In the rows, zero is written as 128.
Here are made-up elements, facts about them, and rows of numbers that follow some of those facts. Name the element behind each unnamed row.

How the elements are related:
grosol (θ 370) (π geklam) (μ 726)
dukli (θ 709) (π tobo, gilubin) (μ 726)
foro (θ 709) (π togik, gipu, tobi) (μ 726)
rebosta (θ 709) (π trebrefum, lobrelar, stebrita) (μ 726)
grisis (θ 162) (π skilu, gilubin) (μ 484) (Λ dukli, tobi)
geribu (θ 45) (μ 726)
geklam (θ 370) (μ 484)
beris (θ 295) (μ 484) (Λ mobagen, bridum)
mipak (θ 295) (π skestuflol, gilubin, mesum) (μ 726)
kadu (θ 295) (π skilu, gilubin) (μ 726)
besir (θ 709) (π mipak, grorol) (μ 484)
tobi (θ 709) (μ 726)
nudrur (θ 295) (π gilubin) (μ 484)
zosim (θ 295) (π bugoka, lurar, tobi, liflum) (μ 484) (Λ stagem)
buvo (θ 45) (π skestuflol, geribu, geklam) (μ 726) (Λ bramigar, nudrur, kadu)
migre (θ 295) (π kade, gilubin, getrelo) (μ 726)
brogon (θ 370) (π lurar) (μ 726)
skoma (θ 295) (π gipu, gilubin) (μ 726)
boskos (θ 709) (π geribu, nudrur, gilubin) (μ 484) (Λ pedrefem, foro, stastobem)
stagem (θ 295) (π trezaskim, gilubin) (μ 726)
belum (θ 709) (π geklam) (μ 726)
lofos (θ 162) (π ladris, geklam) (μ 484)
braplusus (θ 709) (π plaskis) (μ 726) (Λ ladris, stastobem)
klokek (θ 370) (μ 484)
klilan (θ 370) (π geribu, bregem) (μ 484)
mibu (θ 295) (π duster, klokek, ladris) (μ 726)
nugron (θ 45) (π gribrek) (μ 484)
togik (θ 295) (π rokol, kadu) (μ 484) (Λ klokek)
kludun (θ 7) (π mibu, geribu, klifla) (μ 726)
foter (θ 709) (π pedrefem, lofos) (μ 726)
bregem (θ 370) (π ploskin, geklam) (μ 726) (Λ budra, brazurun)
mesum (θ 7) (π zosim) (μ 726)
liflum (θ 7) (μ 726)
poza (θ 7) (π skoma, bregem, trezan) (μ 726)
mobagen (θ 7) (π nudrur, rokol) (μ 726)
gilubin (θ 295) (μ 484)
flupor (θ 709) (π skoma, nudrur) (μ 726)
driror (θ 295) (π ploskin, tobi) (μ 726)
tobo (θ 45) (π klokek) (μ 726)
rokol (θ 709) (π kadu, gilubin) (μ 484)
gefi (θ 370) (π bregem, nudrur) (μ 484)
ploskin (θ 370) (π geribu, tobi) (μ 484)
brestak (θ 45) (π geribu, driror, boskos) (μ 484)
lurar (θ 7) (μ 726)
kope (θ 295) (π nugron) (μ 484) (Λ kubrim)
bugoka (θ 295) (π gilubin) (μ 484)
gribrek (θ 709) (μ 484)
bavilus (θ 162) (π ploskin, driror) (μ 726) (Λ skoma, duster)
pladretram (θ 709) (μ 726)
netede (θ 709) (π gilubin) (μ 726) (Λ klilan, nudrur, geklam)
beber (θ 370) (π grisis) (μ 484)
lobrelar (θ 45) (π klokek, lofos) (μ 484)
daflon (θ 162) (π gribrek) (μ 484) (Λ klemiplik, lobrelar)
bridum (θ 370) (π zunomom, lofos) (μ 484)
fibisur (θ 370) (π boskos) (μ 726)
ladris (θ 295) (π duster) (μ 726)
bini (θ 162) (μ 726) (Λ mudri, kubrim, fibisur, rokol)
kuborul (θ 370) (π gilubin) (μ 484) (Λ trebrefum, skilu, brufotre, fadok, poza, lobrelar, kubrim)
bostun (θ 295) (π rokol) (μ 726)
topir (θ 162) (π geribu) (μ 726)
gipu (θ 45) (π duster, boskos, nudrur, gilubin, lofos) (μ 726)
brufotre (θ 295) (π migre) (μ 484)
zunomom (θ 709) (μ 484)
rugom (θ 45) (π tobo) (μ 726)
grokliflus (θ 295) (π ploskin, geribu, gilubin, getrelo) (μ 726) (Λ fligir)
pedrefem (θ 295) (π fibisur, gilubin) (μ 484)
dolin (θ 295) (π braplusus, stastobem) (μ 484)
stavu (θ 45) (π ploskin) (μ 726)
budra (θ 162) (π boskos) (μ 726)
dage (θ 7) (π duster, boskos) (μ 484)
duster (θ 370) (π geklam) (μ 726)
brazurun (θ 45) (π ladris, lafo) (μ 484)
trezaskim (θ 295) (π bavilus, rokol) (μ 726)
klifla (θ 162) (π ploskin, liflum, geklam) (μ 726) (Λ pladretram, beber)
trezan (θ 295) (π geklam, getrelo) (μ 484) (Λ fabelik, gefi)
skilu (θ 370) (π tobi, gilubin) (μ 726)
lafo (θ 295) (π ploskin, duster) (μ 726)
dronas (θ 295) (π skestuflol, grorol, bramigar, pedrefem, fibisur, potos, gilubin) (μ 726)
plaskis (θ 370) (π bregem) (μ 484) (Λ bugoka, grorol, stavu)
pedra (θ 7) (π bavilus) (μ 484)
dreflis (θ 370) (π geribu) (μ 484)
fligir (θ 370) (π ladris) (μ 484)
floklir (θ 370) (π bavilus) (μ 726)
skestuflol (θ 7) (π pedrefem, fibisur, ladris) (μ 726)
kubrim (θ 295) (π mobagen, grokliflus) (μ 726)
grorol (θ 709) (μ 484)
mudri (θ 7) (μ 484)
trebrefum (θ 709) (π boskos, stavu, nudrur) (μ 484)
klikles (θ 45) (π trezaskim, tobi) (μ 726) (Λ ploskin, gilubin)
getrelo (θ 45) (π boskos, klokek, geklam) (μ 484)
bramigar (θ 45) (π duster) (μ 484)
kade (θ 709) (π driror, nudrur, gilubin) (μ 484)
stastobem (θ 45) (μ 726)
klemiplik (θ 45) (μ 726)
potos (θ 7) (π rugom) (μ 726) (Λ grorol)
stebrita (θ 7) (π nudrur, bridum) (μ 484)
fadok (θ 162) (π geribu, geklam) (μ 484)
fabelik (θ 370) (μ 726)

Some rows with their names:
geribu: [106 180 144 168 129 133 103  84 166 130 144 132 112 131 139 187 182 108
 147 102 166 110  96  95 141 135 115 156 143  93 203  81 221 181 125  91
 101 155 120 147 156  86 124 132 104 147 123 185 147 144  93 140  98 100
  86]
duster: [163 119  77  83 109 167  86 161 133 117  80 130 165 159  80  46 143 113
 100 162 106 150 107 148 139  67 165 109 117  69 165 119  63 139  97  63
 183  95 100 141  56  49 137 113 131 119 130  66 108 110 105  54  89 148
 179]
tobi: [123 149 128 142 132 104 141  89 104 122 130 141 110 144 135 167 109 111
 150  97 142 118 168 171 113 152 112 112 109 171 151 103  93 131 136 115
 104 124 141 122 175 147 108 127 121 114 144 152 111 168 157 123 136 129
 119]
bugoka: [169 148 132 168 103 133 197 154 113 100 111 110 159 107 117 129 123 158
 141 144  83 132  97  84 183  87 128 124 118 136  50 109 133  88 135 195
  83 174 147  49 109 160 116 107 152 124 142 128 164 136 159 148 132  99
 144]
kope: [106 129 131 141 142 113 105 143 123 142 140 124 117 113 138 142  93 137
 128 133 150 129 141 127 128 138 115 147 117 141 124 134 123 137 125 145
 129 136 133 125 126 132 141 101 131 138 119 135 122 140 128 112 134 133
 125]
klifla: [147 141 108 125 129 142 122 154 136 148 112 149 143 178  56 143 188 112
 136 172 133 128 129 169  92 102 152 143 126 137 142  93  33 137 146  87
 152 130  94 144 133 124  93 113 127 132 179  92 117 122 129  76  88 135
 122]
rokol: [155  86 137  68 120 131 157 172 115 143 113  84 152  86 137  87 170 139
 141  94  51 149 133  65 164  65  98 127 129  58  69 158 154 117  95 158
  96 139  80  86 181 226 112 126 115 129  86 143 135 133 169 176 163 143
  60]
buvo: [131 166 121 136 114 161  86 115 164 155 133 124 144 165 110 151 202 102
 132 137 127 118  95 107 140  95 137 157 136  66 187  87 151 160 109  77
 126 143 114 146 129  70 136 114 113 140 125 141 135 126 114 117  73 112
 110]
mibu: [104 128 133 107 146 133 123 139 166 112 122 167 153  97 178  92  54 150
 115  80 138 133 150 117 134 112 122 107 108 100 111 162 127 155  77 108
 145 105 117 166  39  59 130  88 169 133 123 115 141 172 116  52 151 104
 171]
gefi: [118  87 124 118 146 127 102 110 101 125 128 122 101 119  97 101 148 114
 103 153 120 126 129 149 103 164 141 123 154 142 133 155 145 105 165 151
 162 124 135 123 140 137 167 167 108 136 117  95 118  76 105 153 134 159
 124]
rugom: [136 133 128 121 117 115 119 119 150 153 159 127 141 157 161 136  88 121
 129 125 137 114 129 131 123 156 123 140 106 139 161 124 149 122 121 127
 130 119 166 137 141 127 134 131 116 132 114 121 146 131 144 137 140 124
 123]
boskos: [ 82 141 143 131 146 171 148  66 121  87  92 152 116  93 132 153 247 115
 115 101  64  76 105  86 126 143 157  79 183 112  86 172 200  82 151 177
  96 159 139 123 106  89 181 179 136 132 136 168  86  90  93 211 108  79
 116]
belum: [143 144  83  95 105 160  68 161  99 159 101 110 139 175  84 112 173 104
 110 162  92 127 124 149 117  79 160 136 112  78 170 103  36 120 106  84
 134 120 117 125 129  93 149 100 107 121 127 135  63 131 137 106  78 145
 138]
dreflis: [105 146 130 173 135 129 106  85 140  82 100 128 100  94 106 157 213 112
 134 103 171 130 106  92 152 109 113 137 169  88 184  95 217 196 144  90
 120 148  85 134 150  94 120 155 106 143 128 162 134 137  60 125 110 134
  91]
dronas: [130 137 135 157 115 122 149 145 129 112 128 121 142 105 146 131  95 141
 131 122 123 129 120  99 161 113 120 127 111 127  97 132 140 119 121 159
 107 149 137 104  88 127 129 106 147 129 122 140 139 150 129 116 136 106
 146]
pedrefem: [156 140 139 158 111 131 185 144 131 102 123 121 150  97 144 125 108 152
 137 127  97 125  98  81 176  98 123 115 119 131  67 129 151 114 126 179
  90 149 144  78  92 129 127 115 153 130 122 134 153 148 131 129 137  93
 152]
grisis: [191 136 137 149  97 123 209 165 141 111 104 135 158 138 120 139 134 156
 149 131  94 115  94  78 150  85 144 123 121 149  65 114 121 101 143 149
  84 136 132  79 137 182  84 154 142 136 159 123 154 137 146 140 143  97
 114]

Name these rows:
No name comes twice in this set of rows, the named rows included.
[146 104 121 100 129 122 124 124 146  97 112 145 131 109 146  81  81 129
 123  90 145 145 131 117 140 116 124 110 114 109 149 138 152 154 102  93
 149  95 114 139  88 103 114 147 132 126 112 105 143 147 107  78 156 140
 153] : fligir
[110 118 135  87 150 141 138 146 183  99 120 179 173  94 172  72  70 152
 111  72 130 142 152 120 136 105 118  93 104  79  99 176 124 159  63  89
 162  98  92 179  10  52 120  83 188 133 129  92 150 176 109  27 150 102
 178] : ladris
[138 155 106 114 106 168  75 132 144 158 132 129 152 191 112 120 161 100
 104 177 100  99  96 141 107 132 178 139 123 104 167 125 109 101 122 119
 154 126 165 142  89  53 181 124 112 137 124 113 107  82 122 140  76 110
 156] : getrelo
[125  99 119 121 141 116  94 121 100 119 127 115 103 135 105 108 129 115
 117 153 145 138 131 151 113 147 128 135 142 137 159 125 131 124 154 127
 156 117 126 127 158 144 140 150 103 132 114 105 120 102 112 133 126 170
 120] : plaskis
[ 89 123 139 123 173 133 156 118 147 107 135 177 163 111 115 105 130 130
 137 108 132 160 180 191 116 130 101  98 140 136  91 150  86 146 117 112
 164 140  84 171  69  86  93  63 181 126 179  73 166 153 136  48 128 120
 153] : lafo
[191 133 128 166 108 119 219 116 109  74 103 122 150 122 109 116 129 137
 162 130 101 151 118 126 172 103 118 102 120 154  96  93 141 114 159 155
 101 160 142  54 145 172  82 145 129 106 154 104 183 137 146 137 143 130
 133] : skilu
[129 122 135  74 135 142 141 119 187 127 144 165 178 132 169  84  93 127
 129  89 107 132 145 137 127 132 125  99 112 108 127 161 142 137  82  91
 164 104 120 179  62  61 121 121 166 127 135  84 170 142 136  88 140 100
 152] : bramigar
[169 153 133 172 103 118 178 151 105 110 122  99 147 112 130 141 106 147
 142 143  96 125 107  84 186  99 131 130 113 147  72 106 139 102 132 184
  82 169 163  55 115 160 124 113 145 125 128 142 159 142 152 145 132 100
 144] : gilubin
[142 127 137  94 128 130 127 121 172 141 148 148 162 141 166 104  99 128
 131  93 121 129 143 130 128 130 111 126 107 110 145 143 154 145  90  95
 144 111 132 160 105 100 117 120 147 127 123 101 164 142 135 103 140 115
 133] : brazurun
[142 100 113 120 126 112 104 123 111 116 123 124 109 127 133  99  91 120
 119 133 155 131 131 133 122 149 138 116 122 143 157 135 135 122 140 130
 149  97 147 126 125 120 149 162 112 129 112 109 118 112 111 114 145 155
 141] : bridum
[ 96 123 147 121 143 140 119 119 149 130 119 181 115 129 128 148 157 130
 103 131 136  76 110 101  79 165 164 117 149 157  99 176 143 105 156 138
 139  96 134 161  98 100 155 190 135 154 150 122  92 101  87 145 125 103
 130] : budra
[116 126 129 106 132 121 138 106 113 124 123 145 125 127 131 139 128 118
 140 103 115 127 167 156 119 140 113 113 118 145 127 130 105 125 124 125
 117 124 128 127 161 143 113 125 121 116 132 140 119 147 151 129 138 136
 114] : foro
[115 129 147 126 159 131 163  84 145 138 165 164 160 169  95 139 172  93
 156 137 129 143 169 219  90 170 100 119 146 162 135 119 103 130 152 112
 164 156 115 162 152 115  89  97 140 113 184  62 188 109 163 114 106 138
 110] : stavu
[107 100 157 118 171 118 166 126 146 142 143 177 135 139  72 134 178 116
 150 131 148 147 191 191  71 156  95 124 145 171 106 136  66 140 163 103
 165 139  65 165 173 178  56 116 144 135 191  69 165 118 142  96 139 154
  73] : bavilus

Now the same elements, written a new way:
Some rows with their names:
geklam: [ 93 143 138 125 130 116 137 105  97 217 172 121 111 128 123 152 123 141
 157  88 139 106 124  47 157 157 114 223 121  69 154 145 170 128]
gefi: [ 99 139 104 121 130 119 107 132 126 132 130 118 169 136 103 147 137 144
 102  69 140 102 210 114 143 131 147 142 123 155 130 127 112 129]
skoma: [125 140 110 108 129 130 115 150 109 154  93 115 130 130 119 138 150 127
 115 107 131 100 146 101 121 148 121 116 115 131 134 132 123 134]
lafo: [121 116 119 117 141 111 114 113 109 136 112 101 126 134 130 148 128 121
 149 102 132 107 135 108 126 127 134 118 124 127 139 129 119 152]
grosol: [106 125 116 135 142 109 117  97 118 135 156 117 129 144 119 156 120 139
 129 104 142 109 163  80 153 120 139 160 133 146 133 127 120 137]
floklir: [102 120 121 116 142 132 133 141 136 120 168 100 172 128 106 147 118 148
 134  97 130 107 192 107 147 123 166  84 130 145 127  99 130 122]
fabelik: [107 149 116 117 144 132 126 153 124 145 165 114 133 117 139 153 119 134
 119 128 131 109 169  86 126 157 139 133 132 150 125 117 149 101]
beber: [118 131 108 118 143 139 127 165 124 119 101 126 152 119 113 145 144 145
 110 140 130 113 149  97 134 151 142  99 127 149 116 108 131  97]
dreflis: [102 119 116 120 140 123 125 133 115 112 168 103 140 147 106 153 119 148
 126 107 136 105 180  90 161 113 135 127 132 134 138 119 125 156]
grokliflus: [127 120 101 109 136 133 120 146 103 106 122 100 138 145  99 142 145 137
 120 109 130  98 145 128 135 119 134  97 125 143 132 116 111 158]
trebrefum: [107 137 107 118 126 108 113 148 117 114 114 124 159 109 122 139 143 135
 130 110 137 113 178 143 121 114 151 147 123 129 134 157 105 140]
kuborul: [121 129 102 125 140 136 126 145 114 128  96 128 143 129 107 143 144 149
 101 153 131 113 134  77 148 148 149 114 115 143 118 112 124 112]
netede: [126 141 106 115 130 138 131 177 112 106  91 135 148 119 109 138 145 140
 110 182 133 115 128 116 130 148 136 113 118 130 118 133 106 120]
stagem: [140 114 104 107 136 143 121 161 123 118  90 104 143 132 115 137 149 135
 112 123 125 103 140 112 116 142 143  56 123 152 125 102 114 135]
stastobem: [103 163 139 104 138 120 110 123 146 185 152 135 127 111 137 140 129 135
 100  83 131 104 167 132 168 218 101 155 133 140 140 136 144 120]
grisis: [143 144 123 118 135 148 121 142 121 103  85 121 154 131 115 132 149 131
 115 166 128 108 129  92 149 153 138 139 117 136 128 114 135 103]
dukli: [128 139 103 120 133 133 121 166 116  93 101 142 141 118 115 142 144 140
 115 193 136 124 104 122 115 139 132 111 118 142 116 139 102 121]

Name these rows:
No name comes twice in this set of rows, the named rows included.
[118 151 113 109 121 122 123 156 107 197  92 110 120 121 127 135 155 134
 127  63 130 102 166  91 105 161 121 145 107  83 141 130 154 134] : nudrur
[113 166 125  98 134 124 107 140 136 153 186 138 127 121 125 142 132 137
 111 120 142 108 209 135 160 208 108 166 122 152 130 147 111 142] : braplusus
[ 95 125 132 122 133 127 137 127 119 174 163  98 142 128 108 145 122 151
 151  85 133 101 180  73 157 145 145 164 123  99 135 125 153 136] : ploskin
[110 150 131 111 141 136 128 124 132 138 141 123 117 120 150 149 130 126
 125 122 128 118 148 152 129 169 118 162 120 149 133 106 137 121] : mudri
[118 149 125 107 135 134 116 157 126 128 165 128 123 103 141 146 131 131
 135 150 128 114 135 146 130 159 126 141 128 157 140 139 127 122] : pladretram
[108 142 137 106 143 125 118 156 134 135 120 118 132 113 140 151 127 140
 127  98 125 116 123 128 135 145 118 119 138 144 141 131 147 115] : klemiplik
[113 116 134 109 141 131 129 147 148 101  91 112 186 119 111 129 137 136
 127 112 118 106 135 147 141 133 147  61 134 156 120 115 124 124] : klikles
[120 120 136 121 150 129 126 114 148 138 142 119 167 123 137 139 108 123
 138 152 124 120 148  86 156 162 160 104 129 173 122 110 130  86] : brogon
[ 98 141 113 122 133 133 109  98 121 106 117 124 151 145 122 145 134 124
  98 102 137 106 187 154 133 135 126 149 119 160 125 114  91 158] : poza
[118 139 151 110 126 142 142 168 129 178 142 121 128  99 128 124 127 140
 160 141 126 111 142 101 150 192 135 149 101  78 133 137 157 121] : tobi
[ 98 143 153 116 134 122 143 139 109 202 130 113 112 120 105 143 122 153
 156  91 135  97 108 110 168 156 106 187 127  36 160 148 170 161] : geribu
[101 137 122 118 122 138 128 138 118 125  83 121 155 122 118 137 145 135
 103 101 129 104 170 141 110 143 141 158 112 129 126 101 119 136] : mobagen
[146 123 125 114 144 135 125 152 119 152  95 113 133 132 115 131 140 124
 131 156 123 111 116  86 130 177 132  96 114 139 118 108 131 115] : bugoka
[132 154 129 104 141 138 114 126 127 116 140 118 133 118 142 143 133 121
 128 135 131 112 148 107 134 154 124 141 135 148 143 115 148 115] : bini
[107 141 119 117 121 123 132 148  97 137 119 126 135 123 122 143 142 136
 141 147 138 110 121 113 124 141 124 170 117  87 140 158 133 142] : boskos

